Read these off the row that follows.
1) Give the last entry.
2) Give the 3rd entry from the right.
3) Give the entry just left of 111.
[144, 120, 111, 109, 139, 103]
1) 103
2) 109
3) 120

B =
[[126 127 122 123 128 130 127 121 130 131 140 129 118 136 122 126]
 [129 135 110 113 122 129 122 133 126 126 106 136 116 124 128 127]]
Rows and columns are numbered from 1.
Which number is the entry in the top-left corner?
A: 126
The entry in the top-right corner is 126
Which number is the entry directly above the smallest entry?
A: 140
The entry directly above 116 is 118
The entry directly below the largest entry -> 106
The entry at row 2, column 1 -> 129
Which number is the entry just left of the smallest entry?
A: 126
The entry just left of the largest entry -> 131
The entry directly below 118 is 116
Which number is the entry at row 1, column 3?
A: 122
The entry in row 1 and column 2 is 127

[130 158 110 127 129 154]
The first entry from the left: 130
Find the second entry from the right.
A: 129
The 4th-last entry -> 110

[152 153 129 130 128 128 111 128 122 129 127 122 132 128 128 129]
Find the second largest entry.
152
Find the fifth entry.
128
Find the third entry from the right.
128
The second entry from the left is 153
Find the third largest entry.
132

Read these off the grid that follows. Counting starts at 1.
1) Report the bottom entry of the column that holds the smallest entry.
2) Report the entry just right of 116.
3) Report the entry at row 1, column 1.
4) Report the entry just right of 110.
5) Report the entry directly below 120.
6) Report the entry directly above the smallest entry.
[[107 137 126 123 132 125 133 115]
 [157 110 132 131 120 131 116 155]
 [106 146 117 119 132 123 136 108]]
1) 106
2) 155
3) 107
4) 132
5) 132
6) 157

[[128 118 122 131 129 142 132]
 [133 109 103 117 139 132 137]
 [144 106 106 113 134 131 140]
 [130 110 101 118 140 131 137]
 [155 113 103 119 144 136 137]
 [127 119 120 125 137 141 145]
 [126 119 120 125 137 141 144]
 [127 119 121 128 134 141 141]
 [128 118 123 132 128 142 130]
 [145 107 106 113 135 131 140]
 [127 119 121 126 136 141 144]
 [155 110 108 115 149 135 135]]
Rows and columns are numbered from 1.
The entry at row 1, column 3 is 122
Read off the entry at row 3, column 1.
Answer: 144
The entry in the top-left corner is 128
The entry just left of the smallest entry is 110
Read off the entry in the bottom-right corner.
Answer: 135
The entry at row 2, column 1 -> 133
The entry at row 1, column 2 -> 118
Read off the entry at row 3, column 2.
Answer: 106
Read off the entry in row 2 and column 3.
Answer: 103
Read off the entry in row 3 and column 3.
Answer: 106
Read off the smallest entry.
Answer: 101
Read off the entry in the top-right corner.
Answer: 132
The bottom-left entry: 155
Read off the entry just left of 149.
Answer: 115

Read these off the table that follows. Rows and columns are numbered from 1.
1) The entry just left of the largest entry?
2) The entry in row 1 and column 1?
3) The maximum?
4) The entry just right of the centre entry?
5) The entry in row 3 and column 1?
6) The entry at row 1, column 2?
7) The entry at row 3, column 2?
8) The entry just left of 121?
120	120	114	138	114	124	118	127	143	125	144
119	120	111	142	112	123	116	127	148	126	148
118	119	112	141	112	123	116	127	147	126	147
120	120	114	138	115	124	119	127	143	125	143
119	121	111	143	112	123	117	127	150	127	148
119	119	112	140	113	124	117	126	145	126	146
120	122	112	144	113	123	117	128	151	127	148
1) 128
2) 120
3) 151
4) 119
5) 118
6) 120
7) 119
8) 119

[[132 116 137 147 140]
 [117 126 146 129 110]
 [118 123 148 135 114]
 [140 123 119 137 149]
 [139 127 114 131 148]
 [131 139 110 111 129]
 [135 136 108 117 138]
 [118 123 148 134 113]
 [127 140 114 108 122]
 [117 125 146 130 111]
 [139 130 111 127 145]
 [120 138 126 111 111]]
Read off the entry in the bottom-left corner.
Answer: 120
Read off the entry in the top-right corner.
Answer: 140
Read off the first entry in the row that holds the largest entry.
Answer: 140
The entry in the top-left corner: 132
The largest entry in the first row: 147
Read off the entry directly below the largest entry.
Answer: 148
Read off the last entry, reading row by row.
Answer: 111
Read off the largest entry in the last column.
Answer: 149
Read off the second entry in reading order.
Answer: 116
Read off the 2nd entry on the main diagonal.
Answer: 126
Read off the largest entry in the last row.
Answer: 138
The entry just left of 145 is 127
Read off the second entry on the diagonal from the top-right corner.
Answer: 129
The entry directly above 120 is 139

Questions about the grid below. Indices start at 1.
1) Find the entry directly above the largest entry.
2) Find the entry just right of 113.
3) Find the entry in the top-left corner.
4) Find the entry in the bottom-right corner.
5) Find the entry just right of 140.
6) Find the entry just left of 115.
7) Find the entry in row 2 and column 1.
8) Find the entry just right of 151.
[[129 138 112 151 132 128 121 127 127]
 [122 113 149 102 115 126 140 133 144]
 [142 132 123 127 156 121 124 137 154]]
1) 115
2) 149
3) 129
4) 154
5) 133
6) 102
7) 122
8) 132
